Below is a small trained network, with its code and all its weights. Each question gives an input and a class and asks what happens when units are switched off, that is, made to give their printed mean instead of their output.

import numpy as np


def w(rows, s, z=0):
    codes = np.array(rows[::2]) - 128.0
    scale = np.full(codes.shape[1], s)
    scale[-1] = z or s
    return codes * scale


def norm(h):
    return h / np.sqrt((h * h).mean(-1, keepdims=True) + 1e-5)


def f(y):
    return y / 2 * (1 + np.tanh(0.7978845608 * (y + 0.044715 * y**3)))


def log_softmax(a):
    a = a - a.max(-1, keepdims=True)
    return a - np.log(np.exp(a).sum(-1, keepdims=True))


def net(x, mask):
    res = np.array(x, float).reshape(1, 6) / 4 @ E
    u = 0
    for l in range(2):
        y = f(norm(res) @ A[l][:, :-1].T + A[l][:, -1])
        res = res + np.where(mask[u : u + 7], y, B[l][:, -1]) @ B[l][:, :-1]
        u += 7
    return log_softmax(norm(res)[-1] @ U[:, :-1].T + U[:, -1])


A, B = {}, {}
E = w([
[215,216,209,162,131,61],'x0',
[68,89,104,99,74,73],'x1',
[83,75,25,138,171,52],'x2',
[174,167,96,253,96,83],'x3',
[170,186,64,125,70,126],'x4',
[236,67,102,67,126,106],'x5',
],0.0054)
A[0] = w([
[19,108,46,81,108,117,99],'L0N1',
[150,152,140,216,192,254,2],'L0N2',
[129,119,138,232,69,121,163],'L0N3',
[174,169,45,148,99,64,90],'L0N4',
[105,119,44,69,124,157,23],'L0N5',
[209,103,90,77,108,193,70],'L0N6',
[154,99,156,177,164,134,73],'L0N7',
],0.0088,0.0036)
B[0] = w([
[201,64,69,230,205,142,255],'L0N1',
[151,172,194,101,188,195,199],'L0N2',
[68,72,143,56,121,174,211],'L0N3',
[97,83,121,203,99,95,207],'L0N4',
[255,159,46,48,190,206,176],'L0N5',
[63,61,200,103,120,67,202],'L0N6',
[166,208,136,171,195,149,139],'L0N7',
],0.0077,0.0041)
A[1] = w([
[117,212,117,119,1,145,63],'L1N1',
[147,138,84,61,58,80,162],'L1N2',
[186,147,194,156,112,123,139],'L1N3',
[112,66,158,109,170,133,177],'L1N4',
[54,92,156,162,97,122,253],'L1N5',
[169,64,174,29,189,120,160],'L1N6',
[129,113,77,81,96,105,62],'L1N7',
],0.0099,0.003)
B[1] = w([
[157,98,148,95,5,167,144],'L1N1',
[112,106,122,192,155,118,152],'L1N2',
[104,123,58,169,100,136,173],'L1N3',
[100,165,137,141,103,93,208],'L1N4',
[115,62,161,110,134,85,192],'L1N5',
[88,137,147,75,129,89,253],'L1N6',
[80,151,119,123,116,183,135],'L1N7',
],0.013,0.0068)
U = w([
[170,92,151,122,10,145,108],'0',
[104,240,191,131,147,190,94],'1',
[173,99,49,47,189,153,85],'2',
[186,194,109,112,115,98,2],'3',
[42,64,194,77,132,35,199],'4',
[142,57,68,229,153,73,205],'5',
],0.013,0.0045)

Each question gives the input, the list of numbers given to net, and the class t.
The units are the neurons (one row each of A and B). Each row of codes is followed by its name. A weight is (code - 128) times the scale printed after its matrix; where a second scale follows, it is the last column's (A, B and U).
mask holds one flag per neuron, layer by layer. A switched-off neuron (its flag False) gives its mean, the last column of its row in B, instead of its output. The means were averaged over made-up inputs and are rounded, as every weight is.
A unit's drop is (log p(t) with every unit on - log p(t) with that unit switched off) / (log p(t) with every unit on - log p(t) with every unit switched off).
The circuit of an input: a set's keep is (log p(t) with only the set's units on - log p(t) with every unit switched off) / (log p(t) with every unit on - log p(t) with every unit switched off). Starting from the 12 units with the biggest drops (on a tie, the unit counted first), units are removed one at a time, each time the one whose removal leaves the highest keep (on an exact tie, the one counted first), for as long as the keep stays at least 0.8.
circuit, biggest first: the units of the circuit, biggest drop first
k most important neurons: the k neurons with the biggest drops, biggest first
top k neurons in layer l: the k neurons of layer l with the biggest drops, biggest first
drop when u is switched off: that unit's drop, to one decimal
input [-1,4,-2,-5,8,-8], class 5: circuit, biggest first : [L0N1]
input [-8,4,2,2,-3,5], class 2: 2 most important neurons : [L0N5 L0N4]
input [-5,-3,-3,6,1,0], class 4: 2 most important neurons : [L0N3 L0N5]
input [6,-2,1,4,7,-4], class 0: circuit, biggest first : [L1N1 L0N1]
input [-3,-2,-3,1,-3,-7], class 1: 3 most important neurons : [L0N2 L0N6 L1N6]
input [-8,-4,2,-6,-4,1], class 2: 2 most important neurons : [L0N5 L0N1]
input [0,5,-2,-2,6,2], class 5: 3 most important neurons : [L1N2 L0N3 L0N2]
input [3,8,-5,1,0,0], class 0: circuit, biggest first : [L1N1 L0N6]
input [3,-6,3,0,7,-3], class 0: 2 most important neurons : [L0N1 L1N1]
input [2,6,0,1,4,4], class 5: 2 most important neurons : [L1N6 L1N2]
input [-2,-4,-1,2,2,-4], class 1: 2 most important neurons : [L0N2 L0N6]
input [-2,-8,7,-3,1,6], class 4: 2 most important neurons : [L0N6 L1N6]
input [5,2,-3,5,1,-5], class 0: circuit, biggest first : [L1N1 L0N1]
input [-6,0,2,-3,7,-1], class 2: circuit, biggest first : [L0N5]
input [0,7,4,4,-5,1], class 5: 3 most important neurons : [L0N1 L1N6 L0N6]
input [-8,-5,-1,-1,4,-8], class 2: circuit, biggest first : [L0N1 L0N5 L0N4]
input [-1,1,-5,4,2,-4], class 0: 4 most important neurons : [L1N1 L0N6 L1N6 L0N1]
input [-3,8,-1,-3,8,5], class 2: top 2 neurons in layer 0 : [L0N5 L0N1]
input [7,-1,-2,-5,6,7], class 4: top 2 neurons in layer 1 : [L1N6 L1N2]
input [-5,-8,2,2,1,-4], class 1: circuit, biggest first : [L0N2]
input [-5,0,-2,-1,5,-4], class 2: top 2 neurons in layer 0 : [L0N5 L0N4]
input [7,5,-8,7,-7,-4], class 0: drop when L0N1 is switched off : 0.5
